Below is a small trained network, with its code and all its weights. Each question gives an input and a target symbol and asks what happens when units are switched off, that is, made to give their printed mean instead of their output.

import numpy as np


def w(rows, s, z=0):
    codes = np.array(rows[::2]) - 128.0
    scale = np.full(codes.shape[1], s)
    scale[-1] = z or s
    return codes * scale


def f(y):
    return y / 2 * (1 + np.tanh(0.7978845608 * (y + 0.044715 * y**3)))


def softmax(a):
    e = np.exp(a - a.max(-1, keepdims=True))
    return e / e.sum(-1, keepdims=True)


def log_softmax(a):
    a = a - a.max(-1, keepdims=True)
    return a - np.log(np.exp(a).sum(-1, keepdims=True))


def net(x, mask):
    ids = ['αβγδεζλμστφψω'.index(c) for c in x.split()]
    T = len(ids)
    res = E[ids] + P[:T]
    q, k, v = (res @ M[0].T for M in (Q, K, V))
    z = softmax(np.where(np.tri(T) > 0, q @ k.T / 2**0.5, -1e9)) @ v
    res = res + np.where(mask[0], z, O[0][:, -1]) @ O[0][:, :-1]
    y = f(res @ A[0][:, :-1].T + A[0][:, -1])
    res = res + np.where(mask[1:13], y, B[0][:, -1]) @ B[0][:, :-1]
    return log_softmax(res[-1] @ U[:, :-1].T + U[:, -1])


Q, K, V, O, A, B = {}, {}, {}, {}, {}, {}
E = w([
[189,73,66,166,78,148,31],'α',
[168,63,52,102,69,147,116],'β',
[227,108,92,153,152,149,179],'γ',
[187,133,106,60,127,250,187],'δ',
[74,234,119,56,191,99,46],'ε',
[219,108,139,141,167,202,75],'ζ',
[226,75,167,61,160,116,253],'λ',
[75,18,103,146,165,70,129],'μ',
[138,160,136,151,148,108,236],'σ',
[84,97,98,188,159,139,118],'τ',
[176,168,46,189,61,244,104],'φ',
[173,85,166,182,223,51,174],'ψ',
[139,108,155,68,214,202,240],'ω',
],0.014)
P = w([
[3,150,15,102,198,151,10],'0',
[165,37,148,76,231,205,123],'1',
[163,51,148,82,224,211,121],'2',
[188,26,140,100,211,196,121],'3',
[195,39,142,87,218,191,108],'4',
[212,54,136,106,212,185,110],'5',
[219,53,128,112,215,184,102],'6',
],0.006)
Q[0] = w([
[59,174,184,182,24,90,154],'h1',
[23,197,125,205,6,31,139],'h1',
],0.017)
K[0] = w([
[190,28,142,214,139,188,139],'h1',
[227,5,163,216,150,187,193],'h1',
],0.016)
V[0] = w([
[132,107,50,196,101,254,33],'h1',
[205,149,172,16,134,251,188],'h1',
],0.0088)
O[0] = w([
[60,146,189,42,19,64,126,200],'h1',
[137,245,23,70,154,21,135,255],'h1',
],0.013,0.009)
A[0] = w([
[121,137,126,84,49,89,170,41],'n1',
[123,64,158,187,186,200,179,185],'n2',
[148,149,92,133,116,53,72,79],'n3',
[97,82,217,108,222,113,117,149],'n4',
[125,84,216,173,102,164,134,7],'n5',
[113,146,53,100,175,113,135,62],'n6',
[108,87,41,171,193,98,171,170],'n7',
[73,206,88,163,89,229,123,159],'n8',
[100,100,222,101,86,131,122,72],'n9',
[93,66,254,179,62,187,170,131],'n10',
[148,57,154,87,48,141,156,203],'n11',
[170,107,132,233,209,155,219,87],'n12',
],0.0095,0.013)
B[0] = w([
[130,154,128,250,162,141,29,236],'n1',
[113,182,206,227,139,152,150,196],'n2',
[126,120,160,102,149,168,230,207],'n3',
[70,55,143,149,82,105,106,161],'n4',
[203,120,180,66,248,2,66,149],'n5',
[123,79,149,179,114,182,132,247],'n6',
[158,142,168,120,72,178,86,222],'n7',
[179,62,204,74,139,29,160,149],'n8',
[193,171,138,211,169,219,123,180],'n9',
[178,183,44,115,57,100,124,197],'n10',
[72,67,101,53,155,128,156,218],'n11',
[17,87,55,164,184,18,155,190],'n12',
],0.0096,0.015)
U = w([
[157,107,66,119,119,98,70,75],'α',
[86,68,38,99,39,129,147,179],'β',
[146,90,10,171,162,150,136,71],'γ',
[156,143,180,92,144,233,227,105],'δ',
[68,116,183,51,220,109,24,188],'ε',
[187,154,185,168,208,134,53,2],'ζ',
[74,57,62,27,139,50,184,147],'λ',
[114,94,185,149,49,146,146,194],'μ',
[101,208,102,123,114,72,161,226],'σ',
[115,151,141,186,82,157,80,89],'τ',
[184,127,161,110,61,76,128,120],'φ',
[96,107,116,141,172,77,100,66],'ψ',
[55,123,182,171,142,210,179,73],'ω',
],0.011,0.008)

Each question gives the input, a string of symbols that net reads in full, and the target symbol t.
The units are the heads (2 rows each of Q, K, V and O) and the neurons (one row each of A and B). Each row of codes is followed by its name. A weight is (code - 128) times the scale printed after its matrix; where a second scale follows, it is the last column's (O, A, B and U).
mask holds one flag per unit, heads first, then neurons. A switched-off unit (its flag False) gives its mean, the last column of its rows in O or B, instead of its output. The means were averaged over made-up inputs and are rounded, as every weight is.
A unit's drop is (log p(t) with every unit on - log p(t) with that unit switched off) / (log p(t) with every unit on - log p(t) with every unit switched off).
The circuit of an input: a set's keep is (log p(t) with only the set's units on - log p(t) with every unit switched off) / (log p(t) with every unit on - log p(t) with every unit switched off). Starting from the 12 units with the biggest drops (on a tie, the unit counted first), units are removed one at a time, each time the one whose removal leaves the highest keep (on an exact tie, the one counted first), for as long as the keep stays at least 0.8.
circuit, biggest first: the units of the circuit, biggest drop first
most important unit: the unit with the biggest drop
top k neurons: the k neurons with the biggest drops, biggest first
drop of u: that unit's drop, to one decimal
input δ ω σ ω ω δ δ, target σ: most important unit	h1
input α δ ω ω, target α: top 3 neurons	(n10, n9, n5)
input ε ε δ ψ δ τ, target μ: top 3 neurons	(n2, n10, n1)
input ζ δ μ ω λ α, target ε: circuit, biggest first	(h1, n11, n1)
input ε λ ψ ω μ ω, target ω: top 3 neurons	(n2, n9, n4)
input γ δ β, target λ: top 4 neurons	(n11, n7, n6, n2)
input α ζ ω γ δ λ, target α: top 2 neurons	(n10, n9)
input β λ β λ, target β: top 3 neurons	(n11, n10, n9)
input ζ λ δ λ λ, target ε: circuit, biggest first	(h1, n1, n11)
input φ φ ω, target τ: circuit, biggest first	(n1, h1, n10)
input λ λ β, target γ: top 2 neurons	(n2, n12)
input φ ψ λ σ, target τ: top 3 neurons	(n1, n9, n10)
input ω ζ δ δ λ, target δ: circuit, biggest first	(n12, n1)
input λ ω δ δ δ ω, target γ: circuit, biggest first	(h1)
input ε φ ε, target μ: circuit, biggest first	(h1, n4)
input μ ω σ μ, target ζ: top 3 neurons	(n5, n2, n9)
input σ λ λ φ λ, target ω: top 2 neurons	(n2, n5)
input φ δ ζ ζ λ λ, target τ: top 2 neurons	(n1, n9)
input ψ λ α δ ω ζ, target ψ: top 4 neurons	(n12, n2, n5, n4)
input δ δ δ λ δ β γ, target σ: circuit, biggest first	(h1)
input β φ δ δ δ, target β: top 3 neurons	(n11, n10, n2)
input ζ β ω, target ε: circuit, biggest first	(h1, n11, n1)
input ω λ φ λ ζ, target δ: circuit, biggest first	(n1, n12)
input γ δ δ β δ δ, target λ: drop of n6	0.1
input φ ω δ ω, target τ: drop of n9	2.0
input ψ ε λ ω φ δ φ, target φ: drop of n6	0.1
